Below are the code and all the weights of a small trained network. Each question names an input and a class and asks about switching units off, where a switched-off unit gives its printed mean instead of its output.

import numpy as np


def w(rows, s, z=0):
    codes = np.array(rows[::2]) - 128.0
    scale = np.full(codes.shape[1], s)
    scale[-1] = z or s
    return codes * scale


def norm(h):
    return h / np.sqrt((h * h).mean(-1, keepdims=True) + 1e-5)


def f(y):
    return y / 2 * (1 + np.tanh(0.7978845608 * (y + 0.044715 * y**3)))


def log_softmax(a):
    a = a - a.max(-1, keepdims=True)
    return a - np.log(np.exp(a).sum(-1, keepdims=True))


def net(x, mask):
    res = np.array(x, float).reshape(1, 8) / 4 @ E
    u = 0
    for l in range(3):
        y = f(norm(res) @ A[l][:, :-1].T + A[l][:, -1])
        res = res + np.where(mask[u : u + 5], y, B[l][:, -1]) @ B[l][:, :-1]
        u += 5
    return log_softmax(norm(res)[-1] @ U[:, :-1].T + U[:, -1])


A, B = {}, {}
E = w([
[171,186,254,89,166,117,81,95],'x0',
[46,135,136,108,69,90,40,80],'x1',
[147,115,109,110,107,58,58,112],'x2',
[180,21,152,127,96,148,151,224],'x3',
[166,50,188,73,133,170,139,45],'x4',
[128,154,145,49,96,74,232,157],'x5',
[168,221,153,90,86,164,149,97],'x6',
[27,181,212,130,183,88,62,102],'x7',
],0.0061)
A[0] = w([
[52,194,49,161,125,85,222,26,159],'L0N0',
[147,31,28,121,167,82,188,208,236],'L0N1',
[237,202,64,111,184,119,124,236,128],'L0N2',
[164,142,92,186,177,153,141,148,158],'L0N3',
[50,56,237,126,254,209,117,94,6],'L0N4',
],0.0049,0.0016)
B[0] = w([
[124,146,29,108,111,128,212,163,205],'L0N0',
[153,140,169,82,254,87,64,112,255],'L0N1',
[120,102,194,148,92,83,135,178,213],'L0N2',
[149,88,138,155,150,59,69,158,169],'L0N3',
[92,153,215,190,125,114,168,60,200],'L0N4',
],0.0091,0.0034)
A[1] = w([
[100,70,33,161,72,238,19,156,159],'L1N0',
[169,195,151,157,222,57,254,126,8],'L1N1',
[230,94,150,130,157,148,168,125,115],'L1N2',
[104,204,181,104,55,202,128,122,185],'L1N3',
[149,173,246,33,63,144,170,168,81],'L1N4',
],0.0052,0.0016)
B[1] = w([
[87,12,168,216,173,40,133,2,198],'L1N0',
[88,216,172,186,114,223,85,149,254],'L1N1',
[145,175,18,27,137,133,104,89,212],'L1N2',
[227,1,121,166,232,133,168,187,214],'L1N3',
[140,63,244,103,81,180,56,70,248],'L1N4',
],0.0074,0.0022)
A[2] = w([
[139,97,60,254,131,125,145,128,169],'L2N0',
[41,163,157,187,196,91,93,9,181],'L2N1',
[46,204,109,86,136,55,205,90,3],'L2N2',
[130,115,218,153,100,73,79,151,155],'L2N3',
[157,31,84,119,184,58,118,187,114],'L2N4',
],0.0062,0.0027)
B[2] = w([
[144,114,214,54,198,49,144,150,168],'L2N0',
[172,47,185,152,125,140,234,39,253],'L2N1',
[112,211,35,139,75,75,203,118,140],'L2N2',
[83,116,124,161,70,116,35,65,201],'L2N3',
[167,62,178,66,254,52,128,203,180],'L2N4',
],0.0092,0.0062)
U = w([
[223,121,137,85,115,250,152,125,126],'0',
[91,226,102,166,170,132,144,198,130],'1',
[59,95,13,175,132,228,55,155,9],'2',
[125,74,222,162,172,114,164,24,156],'3',
[102,185,16,92,45,112,192,99,150],'4',
[108,159,193,180,76,138,40,153,125],'5',
[175,65,127,69,225,66,104,214,141],'6',
[58,88,26,175,127,226,69,162,8],'7',
],0.013,0.016)

Each question gives the input, the list of numbers given to net, and the class t.
The units are the neurons (one row each of A and B). Each row of codes is followed by its name. A weight is (code - 128) times the scale printed after its matrix; where a second scale follows, it is the last column's (A, B and U).
mask holds one flag per neuron, layer by layer. A switched-off neuron (its flag False) gives its mean, the last column of its row in B, instead of its output. The means were averaged over made-up inputs and are rounded, as every weight is.
A unit's drop is (log p(t) with every unit on - log p(t) with that unit switched off) / (log p(t) with every unit on - log p(t) with every unit switched off).
The circuit of an input: a set's keep is (log p(t) with only the set's units on - log p(t) with every unit switched off) / (log p(t) with every unit on - log p(t) with every unit switched off). Starting from the 12 units with the biggest drops (on a tie, the unit counted first), units are removed one at a time, each time the one whose removal leaves the highest keep (on an exact tie, the one counted first), for as long as the keep stays at least 0.8.
units of the circuit, in order: the units of the circuit, biggest drop first
most important unit: the unit with the biggest drop
k most important neurons: the k neurons with the biggest drops, biggest first
top k neurons in layer l: the k neurons of layer l with the biggest drops, biggest first
drop when u is switched off: that unit's drop, to one decimal
input [0,-1,-6,-2,-2,6,0,-6], class 4: units of the circuit, in order : (L2N4; L2N1)
input [7,4,1,7,0,0,-2,1], class 5: most important neuron : (L2N1)
input [-7,-1,1,8,7,1,8,-6], class 6: top 2 neurons in layer 0 : (L0N4; L0N1)
input [8,-1,-4,-6,-6,6,5,-3], class 5: top 3 neurons in layer 1 : (L1N4; L1N1; L1N2)
input [-5,3,-1,-4,-8,-3,-1,3], class 4: units of the circuit, in order : (L0N0; L2N2)
input [4,8,4,-6,-6,2,6,5], class 4: units of the circuit, in order : (L2N2; L0N0; L0N1)
input [4,5,-3,8,3,-3,-1,-5], class 6: 3 most important neurons : (L2N1; L1N1; L1N2)
input [-1,-5,-6,-6,-2,2,5,-5], class 4: top 2 neurons in layer 0 : (L0N0; L0N4)
input [8,-5,-7,3,8,2,-1,-4], class 0: 3 most important neurons : (L1N2; L2N1; L1N0)
input [6,-2,5,3,-5,5,7,-5], class 5: 4 most important neurons : (L0N2; L2N1; L1N4; L2N3)
input [0,8,-6,-7,-8,-8,-1,-2], class 3: 2 most important neurons : (L1N0; L2N1)
input [-1,-2,-3,2,-2,4,8,7], class 0: top 3 neurons in layer 1 : (L1N3; L1N0; L1N4)
input [4,-3,6,1,3,6,3,-4], class 0: top 2 neurons in layer 1 : (L1N2; L1N0)
input [-3,0,-1,6,-2,-8,5,-3], class 6: most important unit : L2N4
input [4,7,-1,-8,-4,3,-1,2], class 4: 2 most important neurons : (L2N2; L0N0)
input [-7,2,-1,3,2,-4,3,-3], class 6: top 3 neurons in layer 0 : (L0N1; L0N4; L0N3)
input [6,5,7,6,-7,8,-3,4], class 5: top 2 neurons in layer 2 : (L2N3; L2N1)
input [-1,3,-1,-6,-7,-4,7,7], class 4: 2 most important neurons : (L0N0; L2N2)
input [3,8,0,-7,-1,0,3,-4], class 4: drop when L0N0 is switched off : 0.3
input [-7,-7,3,-5,-3,3,1,8], class 4: units of the circuit, in order : (L2N2)
input [1,-2,5,-6,6,3,4,-7], class 0: drop when L1N4 is switched off : 0.2
input [0,-4,3,8,4,4,5,0], class 0: drop when L1N0 is switched off : 0.2
input [3,-3,0,-1,7,-7,7,-3], class 0: top 2 neurons in layer 1 : (L1N2; L1N0)
input [1,-6,3,1,8,0,-1,-7], class 6: top 2 neurons in layer 0 : (L0N1; L0N4)
